-2.80	-4.96	6.36	-0.01	-1.62
-0.35	-6.20	1.63	5.85	-0.95
-4.34	1.38	1.74	-3.21	-3.15
-4.03	-2.17	3.31	-3.52	-2.58
-0.68	1.26	0.88	-5.38	-2.97
1.76	-1.79	-1.36	0.85	1.55
3.32	-4.45	-3.00	-1.73	-0.94
2.18	-7.07	3.63	1.11	-1.83
-0.36	4.17	0.82	-5.18	-3.54
0.66	-3.24	1.90	-3.76	-3.00
-4.07	-4.78	-1.91	1.84	-3.74
0.60	-4.36	4.53	2.61	0.75
:
-0.35	-6.20	1.63	5.85	-0.95
-4.03	-2.17	3.31	-3.52	-2.58
1.76	-1.79	-1.36	0.85	1.55
2.18	-7.07	3.63	1.11	-1.83
0.66	-3.24	1.90	-3.76	-3.00
0.60	-4.36	4.53	2.61	0.75

-0.32	-0.33	4.24	0.02	0.60	1.56	0.52	0.94	-1.28	0.51	-0.32
3.25	0.21	-2.67	-0.46	-2.02	-2.16	-1.12	-3.49	-0.07	-1.09	0.19
3.83	0.17	-0.39	-0.22	-1.37	-1.06	-0.21	5.65	0.49	2.25	0.16
-0.47	-0.10	0.99	0.03	-1.58	0.19	0.00	-4.49	-0.57	-0.72	-0.37
0.63	-0.03	-0.83	-0.05	-1.02	-0.43	-0.38	-5.30	-0.86	-1.81	-0.23
-1.65	-0.11	3.44	-0.19	0.75	2.01	1.28	4.64	-0.04	2.00	0.16
-0.41	-0.25	1.77	-0.03	-2.34	1.05	0.15	6.67	-0.20	1.67	-0.38
0.53	0.11	-1.99	-0.23	1.44	-2.32	-0.73	1.42	0.62	-0.69	0.20
:
3.25	0.21	-2.67	-0.46	-2.02	-2.16	-1.12	-3.49	-0.07	-1.09	0.19
-0.47	-0.10	0.99	0.03	-1.58	0.19	0.00	-4.49	-0.57	-0.72	-0.37
-1.65	-0.11	3.44	-0.19	0.75	2.01	1.28	4.64	-0.04	2.00	0.16
0.53	0.11	-1.99	-0.23	1.44	-2.32	-0.73	1.42	0.62	-0.69	0.20

4.55	1.54	-5.29	-2.54	0.50	-3.17
-2.46	1.32	1.25	-3.29	1.70	-2.31
:
-2.46	1.32	1.25	-3.29	1.70	-2.31

0.05	-1.00	-0.36
4.64	2.89	-0.39
-2.31	-1.09	2.87
-4.14	0.35	-7.45
5.48	0.33	-1.30
-0.69	-0.65	-0.02
1.86	-0.50	1.23
1.08	2.18	5.80
1.12	1.16	1.51
-1.86	6.97	2.54
:
4.64	2.89	-0.39
-4.14	0.35	-7.45
-0.69	-0.65	-0.02
1.08	2.18	5.80
-1.86	6.97	2.54

0.83	1.72	0.81	-0.25	6.86	0.40
1.22	1.27	0.91	-0.04	2.42	0.78
1.76	1.20	0.99	0.17	2.08	1.40
0.27	1.26	1.36	0.10	2.19	0.25
1.34	1.27	2.22	0.33	0.47	3.31
1.22	1.08	1.07	0.38	1.28	2.15
1.94	1.12	1.72	0.34	0.52	5.27
1.25	1.46	1.51	0.49	2.25	0.92
3.12	1.69	0.95	-0.55	3.73	1.50
:
1.22	1.27	0.91	-0.04	2.42	0.78
0.27	1.26	1.36	0.10	2.19	0.25
1.22	1.08	1.07	0.38	1.28	2.15
1.25	1.46	1.51	0.49	2.25	0.92

-5.49	-2.01
-1.27	2.76
-2.49	-0.22
-2.12	3.89
:
-1.27	2.76
-2.12	3.89
---
-5.45	-1.49
0.76	0.28
-0.38	-0.72
-5.36	-5.08
-0.42	-0.77
:
-5.36	-5.08
-5.45	-1.49
-0.42	-0.77
-0.38	-0.72
0.76	0.28

-7.34	0.30	0.52	0.70	0.61	1.52	5.34	-0.70	-6.63	0.28	3.31	3.78	-2.87
3.54	1.57	0.25	4.97	-0.51	-1.60	-6.03	-1.57	3.24	-2.67	-5.56	-3.95	3.00
-4.48	-0.52	-0.30	0.93	0.12	-0.74	-0.96	2.12	-2.02	-0.84	0.73	0.88	-4.24
-3.94	0.09	-1.10	6.78	0.20	0.24	-5.02	-0.24	-3.59	0.70	-3.46	-1.31	-1.45
:
-4.48	-0.52	-0.30	0.93	0.12	-0.74	-0.96	2.12	-2.02	-0.84	0.73	0.88	-4.24
-3.94	0.09	-1.10	6.78	0.20	0.24	-5.02	-0.24	-3.59	0.70	-3.46	-1.31	-1.45
-7.34	0.30	0.52	0.70	0.61	1.52	5.34	-0.70	-6.63	0.28	3.31	3.78	-2.87
3.54	1.57	0.25	4.97	-0.51	-1.60	-6.03	-1.57	3.24	-2.67	-5.56	-3.95	3.00

4.09	1.00	6.50	-1.21	4.64	-6.07	-2.73
-3.14	5.39	3.80	0.78	2.31	-5.75	-6.00
6.54	-1.40	6.09	-1.90	4.51	-4.62	-0.47
2.42	2.32	6.26	-0.78	4.34	-6.49	-3.88
5.70	-0.45	6.36	-1.68	4.62	-5.31	-1.39
:
6.54	-1.40	6.09	-1.90	4.51	-4.62	-0.47
5.70	-0.45	6.36	-1.68	4.62	-5.31	-1.39
4.09	1.00	6.50	-1.21	4.64	-6.07	-2.73
2.42	2.32	6.26	-0.78	4.34	-6.49	-3.88
-3.14	5.39	3.80	0.78	2.31	-5.75	-6.00

-0.07	1.61	0.10	0.01	1.97	-3.84	-0.99	-0.62	2.03	-0.31	1.08	-0.22
5.91	-0.33	0.12	0.21	3.05	-2.84	-0.57	-0.01	3.08	-0.23	0.70	-0.05
-0.13	0.27	0.19	-0.23	-1.33	-0.06	-0.45	0.18	-0.81	0.24	-1.39	-0.15
1.32	0.01	-0.95	-0.14	-1.60	3.75	0.44	0.35	-2.33	0.20	-0.57	0.16
:
5.91	-0.33	0.12	0.21	3.05	-2.84	-0.57	-0.01	3.08	-0.23	0.70	-0.05
1.32	0.01	-0.95	-0.14	-1.60	3.75	0.44	0.35	-2.33	0.20	-0.57	0.16
-0.13	0.27	0.19	-0.23	-1.33	-0.06	-0.45	0.18	-0.81	0.24	-1.39	-0.15
-0.07	1.61	0.10	0.01	1.97	-3.84	-0.99	-0.62	2.03	-0.31	1.08	-0.22

0.82	0.49	-2.05	-2.75	4.61
1.38	-2.44	-0.27	-2.64	5.01
2.12	-1.77	-0.57	-2.96	5.84
2.35	3.13	-0.60	-1.86	4.94
-1.07	3.53	-1.79	-3.38	5.95
1.50	3.70	-2.30	-2.60	5.31
-1.33	0.27	-0.40	-2.86	4.53
2.96	-0.79	-2.09	-2.14	5.37
1.50	-0.61	-1.20	-3.20	5.22
:
1.38	-2.44	-0.27	-2.64	5.01
2.12	-1.77	-0.57	-2.96	5.84
2.96	-0.79	-2.09	-2.14	5.37
1.50	-0.61	-1.20	-3.20	5.22
-1.33	0.27	-0.40	-2.86	4.53
0.82	0.49	-2.05	-2.75	4.61
2.35	3.13	-0.60	-1.86	4.94
-1.07	3.53	-1.79	-3.38	5.95
1.50	3.70	-2.30	-2.60	5.31

-4.01	3.98
-6.51	2.88
:
-6.51	2.88
-4.01	3.98
